Below is a small trained network, with its code and all its weights. Each question gives an input and a target symbol and asks what happens when units are switched off, that is, made to give their printed mean instead of their output.

import numpy as np


def w(rows, s, z=0):
    codes = np.array(rows[::2]) - 128.0
    scale = np.full(codes.shape[1], s)
    scale[-1] = z or s
    return codes * scale


def norm(h):
    return h / np.sqrt((h * h).mean(-1, keepdims=True) + 1e-5)


def f(y):
    return np.maximum(y, 0)


def softmax(a):
    e = np.exp(a - a.max(-1, keepdims=True))
    return e / e.sum(-1, keepdims=True)


def log_softmax(a):
    a = a - a.max(-1, keepdims=True)
    return a - np.log(np.exp(a).sum(-1, keepdims=True))


def net(x, mask):
    ids = ['ΓΔΛΩαβεζημπστφψ'.index(c) for c in x.split()]
    T = len(ids)
    res = E[ids] + P[:T]
    u = 0
    for l in range(2):
        r = norm(res)
        for j in range(3):
            rows = slice(3 * j, 3 * j + 3)
            q, k, v = (r @ M[l][rows].T for M in (Q, K, V))
            z = softmax(np.where(np.tri(T) > 0, q @ k.T / 3**0.5, -1e9)) @ v
            o = O[l][rows]
            res = res + np.where(mask[u + j], z, o[:, -1]) @ o[:, :-1]
        u += 3
        y = f(norm(res) @ A[l][:, :-1].T + A[l][:, -1])
        res = res + np.where(mask[u : u + 8], y, B[l][:, -1]) @ B[l][:, :-1]
        u += 8
    return log_softmax(norm(res)[-1] @ U[:, :-1].T + U[:, -1])


Q, K, V, O, A, B = {}, {}, {}, {}, {}, {}
E = w([
[125,106,93,216,62,128,181,120,134,196],'Γ',
[172,94,138,119,183,156,229,157,118,125],'Δ',
[113,141,19,91,143,137,59,200,146,200],'Λ',
[122,184,41,159,101,92,182,148,165,44],'Ω',
[171,113,130,107,142,50,142,112,215,72],'α',
[43,187,184,45,124,152,117,126,176,83],'β',
[88,195,199,132,138,207,121,127,55,172],'ε',
[108,187,147,171,46,43,71,84,176,182],'ζ',
[218,191,182,103,132,40,193,141,76,139],'η',
[119,152,204,159,96,126,129,74,98,61],'μ',
[210,115,116,217,164,116,69,95,82,128],'π',
[115,163,76,215,215,165,139,62,194,106],'σ',
[156,73,154,153,54,104,108,185,110,28],'τ',
[161,71,253,159,146,129,117,137,213,183],'φ',
[102,185,145,116,83,111,247,178,172,206],'ψ',
],0.0055)
P = w([
[179,135,119,81,85,172,111,93,130,118],'0',
[177,162,144,139,115,118,137,128,142,140],'1',
[90,217,95,208,135,241,141,203,208,6],'2',
[152,136,135,134,116,116,117,133,122,147],'3',
[148,137,148,147,127,90,136,133,124,155],'4',
[49,136,126,198,156,165,132,143,172,79],'5',
[123,115,132,134,134,98,120,133,101,151],'6',
[104,106,154,144,155,65,149,117,104,159],'7',
[67,149,106,184,159,193,137,167,173,58],'8',
],0.011)
Q[0] = w([
[180,144,151,95,127,1,108,98,116,166],'L0H0',
[127,142,122,68,110,98,171,163,153,79],'L0H0',
[121,122,43,125,146,204,88,136,137,90],'L0H0',
[137,112,222,56,143,115,122,131,88,167],'L0H1',
[211,123,149,120,98,39,139,136,83,156],'L0H1',
[129,148,136,217,178,175,114,126,134,35],'L0H1',
[198,103,134,132,151,127,88,58,120,179],'L0H2',
[99,165,121,112,170,168,108,151,217,122],'L0H2',
[186,139,118,166,133,33,129,143,120,207],'L0H2',
],0.036)
K[0] = w([
[29,95,139,185,192,25,137,178,105,115],'L0H0',
[154,160,99,45,148,92,107,155,153,81],'L0H0',
[165,152,95,162,130,206,108,129,184,90],'L0H0',
[104,112,252,83,155,122,124,96,88,170],'L0H1',
[115,62,119,164,159,32,118,107,72,126],'L0H1',
[177,158,154,183,139,208,101,132,161,25],'L0H1',
[104,75,163,118,173,86,114,37,110,172],'L0H2',
[150,182,155,153,137,157,152,138,243,104],'L0H2',
[67,106,144,148,141,32,195,121,126,135],'L0H2',
],0.031)
V[0] = w([
[110,190,79,78,189,191,118,135,69,193],'L0H0',
[86,203,133,191,90,154,175,74,90,152],'L0H0',
[167,49,175,151,152,222,168,141,112,166],'L0H0',
[117,106,129,80,64,118,105,129,161,219],'L0H1',
[161,131,136,53,120,129,175,56,125,89],'L0H1',
[144,105,5,146,112,116,129,118,122,114],'L0H1',
[106,139,111,117,132,148,222,195,164,112],'L0H2',
[69,136,149,125,94,189,108,124,139,101],'L0H2',
[114,114,104,125,77,142,99,197,45,103],'L0H2',
],0.026)
O[0] = w([
[149,241,150,105,185,220,135,207,142,195,138],'L0H0',
[200,182,84,183,59,192,146,51,108,178,166],'L0H0',
[158,4,185,163,210,211,151,125,95,162,98],'L0H0',
[146,95,122,53,86,92,112,106,116,250,115],'L0H1',
[202,136,202,64,113,109,157,90,155,77,6],'L0H1',
[188,103,44,128,124,106,93,139,179,91,177],'L0H1',
[86,128,90,114,108,144,248,163,134,120,209],'L0H2',
[81,124,138,117,84,179,113,113,168,86,136],'L0H2',
[137,68,129,115,74,148,111,175,50,88,110],'L0H2',
],0.012,0.016)
A[0] = w([
[219,121,143,108,142,40,237,163,101,171,112],'L0N0',
[119,152,195,113,62,107,148,6,75,195,122],'L0N1',
[149,104,57,86,96,124,88,111,135,241,75],'L0N2',
[109,202,100,85,178,142,170,182,128,120,2],'L0N3',
[75,94,37,118,92,119,144,183,153,159,79],'L0N4',
[210,153,210,174,141,100,74,154,16,134,215],'L0N5',
[150,150,145,138,209,45,74,82,182,172,218],'L0N6',
[89,209,155,62,90,117,97,137,128,231,5],'L0N7',
],0.02,0.00095)
B[0] = w([
[157,170,112,137,145,92,228,186,126,187,178],'L0N0',
[74,143,250,165,94,85,87,152,166,117,209],'L0N1',
[181,93,76,176,94,155,72,195,149,153,251],'L0N2',
[110,82,162,176,101,127,67,162,128,114,209],'L0N3',
[126,172,184,152,151,144,144,103,115,75,230],'L0N4',
[142,214,141,148,113,100,80,146,49,93,166],'L0N5',
[110,132,148,203,187,109,102,82,113,193,196],'L0N6',
[35,114,64,28,133,109,128,103,116,136,214],'L0N7',
],0.022,0.02)
Q[1] = w([
[151,88,162,141,73,131,147,173,112,109],'L1H0',
[112,125,143,186,156,112,125,124,119,82],'L1H0',
[91,185,208,192,126,77,148,118,114,105],'L1H0',
[138,158,107,145,180,138,98,127,159,98],'L1H1',
[100,192,126,147,103,137,139,151,170,209],'L1H1',
[166,149,101,156,85,2,96,102,105,193],'L1H1',
[112,110,107,79,98,77,140,138,166,59],'L1H2',
[94,120,141,64,164,214,159,109,171,103],'L1H2',
[116,139,117,139,111,75,94,114,117,220],'L1H2',
],0.038)
K[1] = w([
[131,112,158,228,81,127,131,185,179,157],'L1H0',
[121,118,128,145,169,161,115,143,135,58],'L1H0',
[26,146,72,204,163,126,170,123,94,77],'L1H0',
[143,177,113,142,189,134,114,115,138,109],'L1H1',
[95,208,152,97,107,139,122,174,163,202],'L1H1',
[54,138,85,254,139,119,164,146,89,137],'L1H1',
[160,133,65,96,115,35,82,123,116,133],'L1H2',
[189,91,154,77,108,156,92,107,178,167],'L1H2',
[47,100,81,241,94,163,136,182,130,120],'L1H2',
],0.033)
V[1] = w([
[136,116,100,124,120,122,163,178,177,92],'L1H0',
[134,134,149,72,130,116,127,127,134,157],'L1H0',
[98,127,27,138,154,136,91,160,46,112],'L1H0',
[192,105,168,69,120,163,87,81,136,107],'L1H1',
[142,133,135,15,111,160,123,86,140,115],'L1H1',
[228,152,124,102,141,124,161,176,100,96],'L1H1',
[118,150,70,183,180,122,98,76,91,125],'L1H2',
[109,75,34,129,83,142,113,179,158,112],'L1H2',
[183,138,153,141,162,102,169,101,251,112],'L1H2',
],0.023)
O[1] = w([
[122,179,97,56,127,123,83,116,60,164,223],'L1H0',
[80,133,109,172,131,164,163,95,126,59,15],'L1H0',
[135,157,243,102,61,86,177,69,157,189,182],'L1H0',
[81,201,120,149,168,83,178,88,110,205,24],'L1H1',
[63,163,166,208,155,82,187,165,84,145,7],'L1H1',
[79,111,123,224,138,86,41,80,153,158,64],'L1H1',
[133,158,67,72,172,196,70,164,114,101,96],'L1H2',
[172,100,162,178,168,210,158,135,168,13,223],'L1H2',
[104,172,255,68,77,152,97,94,82,158,78],'L1H2',
],0.01,0.013)
A[1] = w([
[109,68,39,89,173,161,82,152,113,143,60],'L1N0',
[142,20,99,82,119,128,140,87,58,105,20],'L1N1',
[175,133,103,175,150,166,154,144,131,201,143],'L1N2',
[162,127,131,125,163,211,147,2,176,139,2],'L1N3',
[125,128,83,99,88,129,210,130,140,203,65],'L1N4',
[94,152,124,168,123,142,176,106,112,141,137],'L1N5',
[87,88,118,138,104,137,156,147,103,112,118],'L1N6',
[133,156,152,104,116,79,91,136,125,172,181],'L1N7',
],0.036,0.0043)
B[1] = w([
[174,95,205,81,105,50,34,166,102,73,252],'L1N0',
[81,54,80,162,61,208,133,91,43,81,150],'L1N1',
[130,108,184,50,106,109,195,90,116,82,236],'L1N2',
[109,174,197,72,194,195,22,53,251,104,169],'L1N3',
[113,154,159,213,196,165,72,142,115,38,175],'L1N4',
[203,99,115,82,130,115,87,119,87,156,198],'L1N5',
[151,129,88,132,146,108,139,102,208,169,199],'L1N6',
[133,101,56,135,142,189,167,144,148,114,230],'L1N7',
],0.026,0.02)
U = w([
[240,81,162,161,28,171,201,129,171,182,151],'Γ',
[177,125,195,86,201,145,251,120,40,75,155],'Δ',
[128,107,175,27,176,34,40,221,105,107,116],'Λ',
[176,240,26,83,78,109,175,101,143,22,28],'Ω',
[118,81,62,140,200,7,185,75,180,125,251],'α',
[2,138,141,25,76,83,193,140,143,124,250],'β',
[106,187,128,75,98,255,117,164,40,194,133],'ε',
[73,138,22,166,56,126,52,128,209,216,65],'ζ',
[162,231,138,138,131,36,190,204,117,218,207],'η',
[87,183,224,223,43,74,92,81,116,102,46],'μ',
[226,151,68,216,220,155,72,78,53,137,62],'π',
[143,137,144,55,181,209,85,28,209,108,129],'σ',
[53,26,65,145,105,203,153,64,44,58,176],'τ',
[63,38,217,184,185,132,118,124,112,240,96],'φ',
[92,131,118,213,175,201,154,232,181,68,107],'ψ',
],0.0064,0.0018)

Each question gives the input, a string of symbols that net reads in full, and the target symbol t.
The units are the heads (3 rows each of Q, K, V and O) and the neurons (one row each of A and B). Each row of codes is followed by its name. A weight is (code - 128) times the scale printed after its matrix; where a second scale follows, it is the last column's (O, A, B and U).
mask holds one flag per unit, layer by layer, with each layer's heads first. A switched-off unit (its flag False) gives its mean, the last column of its rows in O or B, instead of its output. The means were averaged over made-up inputs and are rounded, as every weight is.
A unit's drop is (log p(t) with every unit on - log p(t) with that unit switched off) / (log p(t) with every unit on - log p(t) with every unit switched off).
The circuit of an input: a set's keep is (log p(t) with only the set's units on - log p(t) with every unit switched off) / (log p(t) with every unit on - log p(t) with every unit switched off). Starting from the 12 units with the biggest drops (on a tie, the unit counted first), units are removed one at a time, each time the one whose removal leaves the highest keep (on an exact tie, the one counted first), for as long as the keep stays at least 0.8.
circuit, biggest first: the units of the circuit, biggest drop first
top k neurons: the k neurons with the biggest drops, biggest first
top k neurons in layer l: the k neurons of layer l with the biggest drops, biggest first
drop of u: that unit's drop, to one decimal
input ε π Λ, target Δ: top 2 neurons : L1N2; L0N7
input φ Λ Λ π Λ α, target τ: circuit, biggest first : L0H0; L1N1
input μ α ψ μ Λ Δ σ Λ Γ, target π: top 3 neurons : L1N5; L1N4; L0N1
input Λ μ μ, target ψ: circuit, biggest first : L0H1; L1N0
input Δ μ Γ Λ σ Λ Γ ζ Γ, target φ: circuit, biggest first : L0H1; L0H0; L1H2; L1H1
input Γ Λ Γ σ α Γ Ω, target Ω: circuit, biggest first : L0H0; L1N0
input σ Λ σ Γ η, target η: top 2 neurons in layer 0 : L0N0; L0N1
input ε Λ μ π σ Λ, target Δ: circuit, biggest first : L0H0; L1N2
input Γ ε ζ π, target π: top 2 neurons : L0N5; L0N6
input τ σ Δ ε, target ε: circuit, biggest first : L0H1; L0H0
input μ Λ ζ ε τ ε, target π: top 2 neurons in layer 1 : L1N5; L1N4
input τ σ Λ ψ μ, target μ: circuit, biggest first : L0H1; L0H0; L0N1
input Λ Ω Λ μ Λ Λ Λ Γ μ, target ψ: circuit, biggest first : L0H1; L1N0; L0N7
input Γ σ Ω Λ μ Ω, target σ: top 2 neurons : L1N3; L0N2
input Λ ζ μ τ, target τ: circuit, biggest first : L1N1; L0H0
input Δ φ Λ, target φ: circuit, biggest first : L0H0; L0H1; L1H2; L1H1
input Γ β Λ τ τ ζ ε, target ε: top neuron in layer 0 : L0N5
input Λ Λ Λ Γ ζ Γ Γ Δ Γ, target ψ: top neuron in layer 1 : L1N0
input μ ψ Λ, target π: top 4 neurons in layer 1 : L1N5; L1N4; L1N0; L1N2
input ψ τ α Γ σ β, target Γ: top 2 neurons in layer 0 : L0N1; L0N0
input Ω Λ Λ, target μ: top neuron : L0N4
input α Λ σ μ Ω ψ, target β: top 2 neurons in layer 0 : L0N6; L0N2
input μ Γ π Ω ε τ μ α η, target π: top 2 neurons : L1N5; L0N1
input μ Λ Λ, target π: top 3 neurons : L1N5; L1N4; L0N1
input ε π π σ τ φ, target Δ: top 2 neurons : L1N2; L0N1
input μ φ α φ η Λ ζ, target ζ: top 2 neurons in layer 0 : L0N1; L0N6
input Λ σ ψ, target ψ: top neuron in layer 0 : L0N3
input Γ Δ Λ α φ, target φ: drop of L0H1 : 0.5
input Λ μ Ω Γ τ Λ σ Λ Ω, target ψ: drop of L0H0 : 0.2
input τ Λ ζ, target α: drop of L0N2 : 0.1
